Below are the code and all the weights of a small trained network. Each question names an input and a class and asks about switching units off, where a switched-off unit gives its printed mean instead of its output.

import numpy as np


def w(rows, s, z=0):
    codes = np.array(rows[::2]) - 128.0
    scale = np.full(codes.shape[1], s)
    scale[-1] = z or s
    return codes * scale


def norm(h):
    return h / np.sqrt((h * h).mean(-1, keepdims=True) + 1e-5)


def f(y):
    return y / 2 * (1 + np.tanh(0.7978845608 * (y + 0.044715 * y**3)))


def log_softmax(a):
    a = a - a.max(-1, keepdims=True)
    return a - np.log(np.exp(a).sum(-1, keepdims=True))


def net(x, mask):
    res = np.array(x, float).reshape(1, 8) / 4 @ E
    u = 0
    for l in range(2):
        y = f(norm(res) @ A[l][:, :-1].T + A[l][:, -1])
        res = res + np.where(mask[u : u + 12], y, B[l][:, -1]) @ B[l][:, :-1]
        u += 12
    return log_softmax(norm(res)[-1] @ U[:, :-1].T + U[:, -1])


A, B = {}, {}
E = w([
[150,127,97,125,108,193],'x0',
[69,133,140,114,126,163],'x1',
[126,129,126,134,131,129],'x2',
[125,122,126,107,108,115],'x3',
[129,130,125,144,146,136],'x4',
[128,247,104,128,66,116],'x5',
[103,104,74,141,128,115],'x6',
[119,111,151,161,87,139],'x7',
],0.011)
A[0] = w([
[110,183,75,240,194,137,102],'L0N0',
[119,157,56,41,225,134,155],'L0N1',
[180,153,195,96,166,157,205],'L0N2',
[99,74,71,85,92,102,211],'L0N3',
[51,137,162,156,155,11,131],'L0N4',
[144,60,124,110,164,139,142],'L0N5',
[146,114,184,180,184,180,6],'L0N6',
[163,108,63,104,109,198,30],'L0N7',
[154,117,130,152,82,192,56],'L0N8',
[86,89,162,237,50,147,121],'L0N9',
[5,177,151,97,195,189,204],'L0N10',
[237,140,108,177,161,78,24],'L0N11',
],0.011,0.0016)
B[0] = w([
[50,140,187,133,64,89,201],'L0N0',
[211,130,139,215,160,25,233],'L0N1',
[105,171,186,113,146,66,207],'L0N2',
[67,105,190,191,43,117,207],'L0N3',
[165,163,148,185,156,251,249],'L0N4',
[70,172,80,118,112,93,250],'L0N5',
[71,133,144,96,115,84,199],'L0N6',
[136,154,153,177,188,224,219],'L0N7',
[146,151,177,152,144,137,190],'L0N8',
[234,137,72,176,162,33,236],'L0N9',
[221,96,84,95,38,172,252],'L0N10',
[194,93,82,73,16,230,233],'L0N11',
],0.014,0.0043)
A[1] = w([
[133,120,191,169,87,177,138],'L1N0',
[140,79,93,202,64,135,218],'L1N1',
[74,42,139,99,193,116,26],'L1N2',
[161,17,137,114,155,145,132],'L1N3',
[157,188,133,127,93,110,167],'L1N4',
[183,110,88,70,128,150,103],'L1N5',
[124,129,127,158,240,245,102],'L1N6',
[151,36,137,87,162,152,134],'L1N7',
[50,68,107,151,152,117,96],'L1N8',
[145,14,158,114,190,132,183],'L1N9',
[159,54,53,79,100,189,5],'L1N10',
[173,147,185,28,130,138,132],'L1N11',
],0.011,0.0019)
B[1] = w([
[52,52,143,100,143,62,205],'L1N0',
[115,148,235,43,212,99,254],'L1N1',
[52,223,37,33,60,129,140],'L1N2',
[197,201,25,41,77,190,144],'L1N3',
[39,4,17,52,219,158,203],'L1N4',
[134,50,157,175,99,156,151],'L1N5',
[10,115,188,222,184,204,166],'L1N6',
[156,143,76,87,51,247,129],'L1N7',
[57,212,110,108,125,40,147],'L1N8',
[198,169,23,173,124,254,144],'L1N9',
[149,106,202,121,10,101,158],'L1N10',
[57,134,199,222,107,51,166],'L1N11',
],0.0097,0.009)
U = w([
[196,73,138,84,23,185,111],'0',
[76,212,9,80,105,175,125],'1',
[117,132,165,183,183,243,75],'2',
[136,104,158,120,127,116,252],'3',
[133,90,157,109,136,109,183],'4',
[222,120,84,161,176,85,64],'5',
[112,98,149,131,122,124,149],'6',
[96,115,175,125,138,88,51],'7',
],0.011,0.0043)

Each question gives the input, the list of numbers given to net, and the class t.
The units are the neurons (one row each of A and B). Each row of codes is followed by its name. A weight is (code - 128) times the scale printed after its matrix; where a second scale follows, it is the last column's (A, B and U).
mask holds one flag per neuron, layer by layer. A switched-off neuron (its flag False) gives its mean, the last column of its row in B, instead of its output. The means were averaged over made-up inputs and are rounded, as every weight is.
A unit's drop is (log p(t) with every unit on - log p(t) with that unit switched off) / (log p(t) with every unit on - log p(t) with every unit switched off).
The circuit of an input: a set's keep is (log p(t) with only the set's units on - log p(t) with every unit switched off) / (log p(t) with every unit on - log p(t) with every unit switched off). Starting from the 12 units with the biggest drops (on a tie, the unit counted first), units are removed one at a time, each time the one whose removal leaves the highest keep (on an exact tie, the one counted first), for as long as the keep stays at least 0.8.
circuit, biggest first: the units of the circuit, biggest drop first
k most important neurons: the k neurons with the biggest drops, biggest first
top k neurons in layer l: the k neurons of layer l with the biggest drops, biggest first
input [-6,-3,-5,-6,0,-2,-5,3], class 2: circuit, biggest first => (L0N4)
input [4,2,-6,-6,-4,-5,7,-1], class 7: top 2 neurons in layer 0 => (L0N5 L0N3)
input [3,2,-4,-5,-2,-2,-6,3], class 7: circuit, biggest first => (L0N6 L0N2)
input [4,-1,5,-1,-4,4,-7,-5], class 7: circuit, biggest first => (L1N11 L0N2)
input [8,1,2,7,-8,-5,3,-4], class 2: top 3 neurons in layer 0 => (L0N7 L0N0 L0N6)
input [-5,8,-8,-8,8,-4,-5,5], class 0: top 2 neurons in layer 0 => (L0N10 L0N3)
input [3,7,1,4,5,-1,4,7], class 0: top 4 neurons in layer 0 => (L0N10 L0N1 L0N2 L0N5)
input [6,-3,-2,7,0,-4,-3,-8], class 5: 2 most important neurons => (L0N1 L0N4)
input [5,5,-5,-3,-1,3,-7,2], class 7: 2 most important neurons => (L1N11 L0N11)
input [6,-5,6,-6,-6,0,1,-4], class 2: 3 most important neurons => (L0N7 L0N10 L1N6)
input [-8,1,3,-5,-7,8,-6,-7], class 1: 2 most important neurons => (L1N1 L1N4)
input [-7,-4,6,7,0,1,7,8], class 5: 2 most important neurons => (L0N9 L0N7)
input [-5,1,4,-6,1,0,3,7], class 5: 2 most important neurons => (L0N9 L0N7)
input [8,-4,-4,-6,8,6,5,-8], class 2: top 4 neurons in layer 0 => (L0N7 L0N9 L0N5 L0N10)
input [8,2,3,5,6,7,-1,-4], class 2: circuit, biggest first => (L0N7 L0N5)
input [-1,1,-1,-4,2,-4,5,-7], class 5: circuit, biggest first => (L0N1)
input [-6,4,-6,2,-4,-1,-1,3], class 2: 3 most important neurons => (L0N4 L1N6 L0N11)
input [7,-7,7,-6,6,6,-3,-6], class 0: 4 most important neurons => (L0N11 L0N5 L0N4 L1N6)
input [-5,-5,-5,-3,7,0,-6,7], class 5: top 3 neurons in layer 1 => (L1N6 L1N10 L1N1)
input [-5,-1,-6,5,-7,2,-7,-8], class 5: top neuron in layer 1 => (L1N1)
input [-5,-5,-1,-6,3,-7,2,7], class 1: top 3 neurons in layer 0 => (L0N1 L0N10 L0N6)
input [2,-8,1,2,-6,-6,5,-2], class 0: 2 most important neurons => (L0N11 L0N0)
input [2,-3,5,-1,-2,-6,-7,-2], class 7: circuit, biggest first => (L0N2 L0N5)
input [-5,-1,-7,-3,6,-6,7,8], class 5: top 3 neurons in layer 0 => (L0N9 L0N7 L0N4)
input [2,4,0,-7,3,2,1,2], class 4: top 2 neurons in layer 0 => (L0N0 L0N11)
input [-1,8,-5,4,-3,0,8,-8], class 0: top 2 neurons in layer 0 => (L0N10 L0N2)
input [3,1,-4,7,1,-7,5,8], class 5: 2 most important neurons => (L0N9 L0N0)
